Below is a small trained network, with its code and all its weights. Each question gives an input and a class and asks what happens when units are switched off, that is, made to give their printed mean instead of their output.

import numpy as np


def w(rows, s, z=0):
    codes = np.array(rows[::2]) - 128.0
    scale = np.full(codes.shape[1], s)
    scale[-1] = z or s
    return codes * scale


def norm(h):
    return h / np.sqrt((h * h).mean(-1, keepdims=True) + 1e-5)


def f(y):
    return np.maximum(y, 0)


def log_softmax(a):
    a = a - a.max(-1, keepdims=True)
    return a - np.log(np.exp(a).sum(-1, keepdims=True))


def net(x, mask):
    res = np.array(x, float).reshape(1, 2) / 4 @ E
    u = 0
    for l in range(2):
        y = f(norm(res) @ A[l][:, :-1].T + A[l][:, -1])
        res = res + np.where(mask[u : u + 13], y, B[l][:, -1]) @ B[l][:, :-1]
        u += 13
    return log_softmax(norm(res)[-1] @ U[:, :-1].T + U[:, -1])


A, B = {}, {}
E = w([
[109,138,38,33,206,82,253,83],'x0',
[191,221,73,111,140,214,90,116],'x1',
],0.0054)
A[0] = w([
[136,128,129,142,151,103,113,145,79],'L0N1',
[130,91,203,143,113,115,106,150,3],'L0N2',
[131,109,153,135,113,119,117,141,57],'L0N3',
[130,133,132,126,133,140,135,141,90],'L0N4',
[141,128,130,125,131,112,123,122,100],'L0N5',
[126,108,131,130,138,111,146,115,77],'L0N6',
[142,134,151,115,123,117,135,127,142],'L0N7',
[125,108,140,109,145,86,159,140,78],'L0N8',
[121,104,189,143,109,122,114,134,23],'L0N9',
[161,162,109,131,106,159,118,122,48],'L0N10',
[152,190,123,133,118,170,113,136,60],'L0N11',
[124,96,250,178,102,129,105,147,99],'L0N12',
[107,85,124,107,143,86,148,111,79],'L0N13',
],0.012,0.0041)
B[0] = w([
[130,120,122,144,153,135,90,131,131],'L0N1',
[134,134,198,150,83,92,96,147,191],'L0N2',
[110,138,167,147,131,111,156,133,154],'L0N3',
[138,122,136,116,129,125,128,127,129],'L0N4',
[147,135,125,157,136,122,136,122,128],'L0N5',
[138,123,99,115,145,110,136,151,148],'L0N6',
[146,151,108,128,128,106,108,136,136],'L0N7',
[166,104,89,111,141,108,163,136,172],'L0N8',
[149,140,182,156,97,110,107,152,177],'L0N9',
[133,155,134,103,219,142,135,138,165],'L0N10',
[142,155,108,88,231,164,127,114,181],'L0N11',
[41,74,255,230,19,127,70,189,254],'L0N12',
[161,107,106,116,146,82,153,135,184],'L0N13',
],0.0066,0.011)
A[1] = w([
[129,99,175,149,133,141,106,151,241],'L1N1',
[108,140,152,124,132,150,127,131,32],'L1N2',
[137,157,167,153,128,161,98,140,94],'L1N3',
[129,146,117,127,130,144,120,134,2],'L1N4',
[141,117,139,156,123,132,102,129,236],'L1N5',
[117,113,137,124,138,101,156,131,128],'L1N6',
[145,128,112,153,114,120,105,134,73],'L1N7',
[122,116,170,157,139,133,99,171,205],'L1N8',
[121,112,102,106,104,89,165,118,94],'L1N9',
[81,89,162,180,4,116,113,126,59],'L1N10',
[113,118,129,127,134,115,150,111,138],'L1N11',
[118,142,115,104,136,153,135,102,71],'L1N12',
[120,110,150,166,28,136,123,139,80],'L1N13',
],0.015,0.0017)
B[1] = w([
[89,147,141,183,105,140,160,108,197],'L1N1',
[131,137,86,133,112,140,134,108,143],'L1N2',
[107,91,78,134,100,108,168,105,181],'L1N3',
[122,130,122,151,129,143,102,112,137],'L1N4',
[109,129,153,126,94,120,150,105,166],'L1N5',
[145,120,106,142,90,128,107,121,158],'L1N6',
[104,118,156,88,158,121,129,105,139],'L1N7',
[102,137,128,160,88,138,162,98,202],'L1N8',
[100,76,92,138,91,119,112,96,172],'L1N9',
[221,196,203,121,119,20,93,254,253],'L1N10',
[148,108,120,164,116,116,105,155,146],'L1N11',
[144,122,162,150,110,111,82,181,153],'L1N12',
[216,143,175,68,139,63,100,185,213],'L1N13',
],0.0099,0.015)
U = w([
[70,104,211,62,148,130,124,67,43],'0',
[59,167,129,199,90,204,139,58,124],'1',
[141,146,252,158,67,54,115,177,199],'2',
[164,188,97,83,232,186,81,131,169],'3',
[108,94,175,96,129,164,123,133,3],'4',
[143,41,45,95,120,62,145,109,179],'5',
],0.014,0.0058)

Each question gives the input, the list of numbers given to net, and the class t.
The units are the neurons (one row each of A and B). Each row of codes is followed by its name. A weight is (code - 128) times the scale printed after its matrix; where a second scale follows, it is the last column's (A, B and U).
mask holds one flag per neuron, layer by layer. A switched-off neuron (its flag False) gives its mean, the last column of its row in B, instead of its output. The means were averaged over made-up inputs and are rounded, as every weight is.
A unit's drop is (log p(t) with every unit on - log p(t) with that unit switched off) / (log p(t) with every unit on - log p(t) with every unit switched off).
unit that matters most: the unit with the biggest drop
k most important neurons: the k neurons with the biggest drops, biggest first
drop when u is switched off: that unit's drop, to one decimal
input [8,4], class 5: unit that matters most	L1N10
input [3,2], class 5: 2 most important neurons	L0N12; L1N10
input [4,3], class 3: 2 most important neurons	L0N12; L1N3
input [3,6], class 3: 2 most important neurons	L0N12; L1N10
input [-4,8], class 3: 2 most important neurons	L0N12; L0N11
input [-2,2], class 1: 2 most important neurons	L0N11; L1N10
input [-5,8], class 1: 2 most important neurons	L1N10; L1N13
input [-3,3], class 1: 3 most important neurons	L0N11; L1N10; L0N10
input [-4,6], class 1: 2 most important neurons	L1N10; L1N13
input [-1,5], class 3: drop when L0N12 is switched off	0.8
input [1,6], class 3: drop when L0N12 is switched off	0.7
input [5,-6], class 5: drop when L0N12 is switched off	0.2
input [4,7], class 3: drop when L0N5 is switched off	0.0
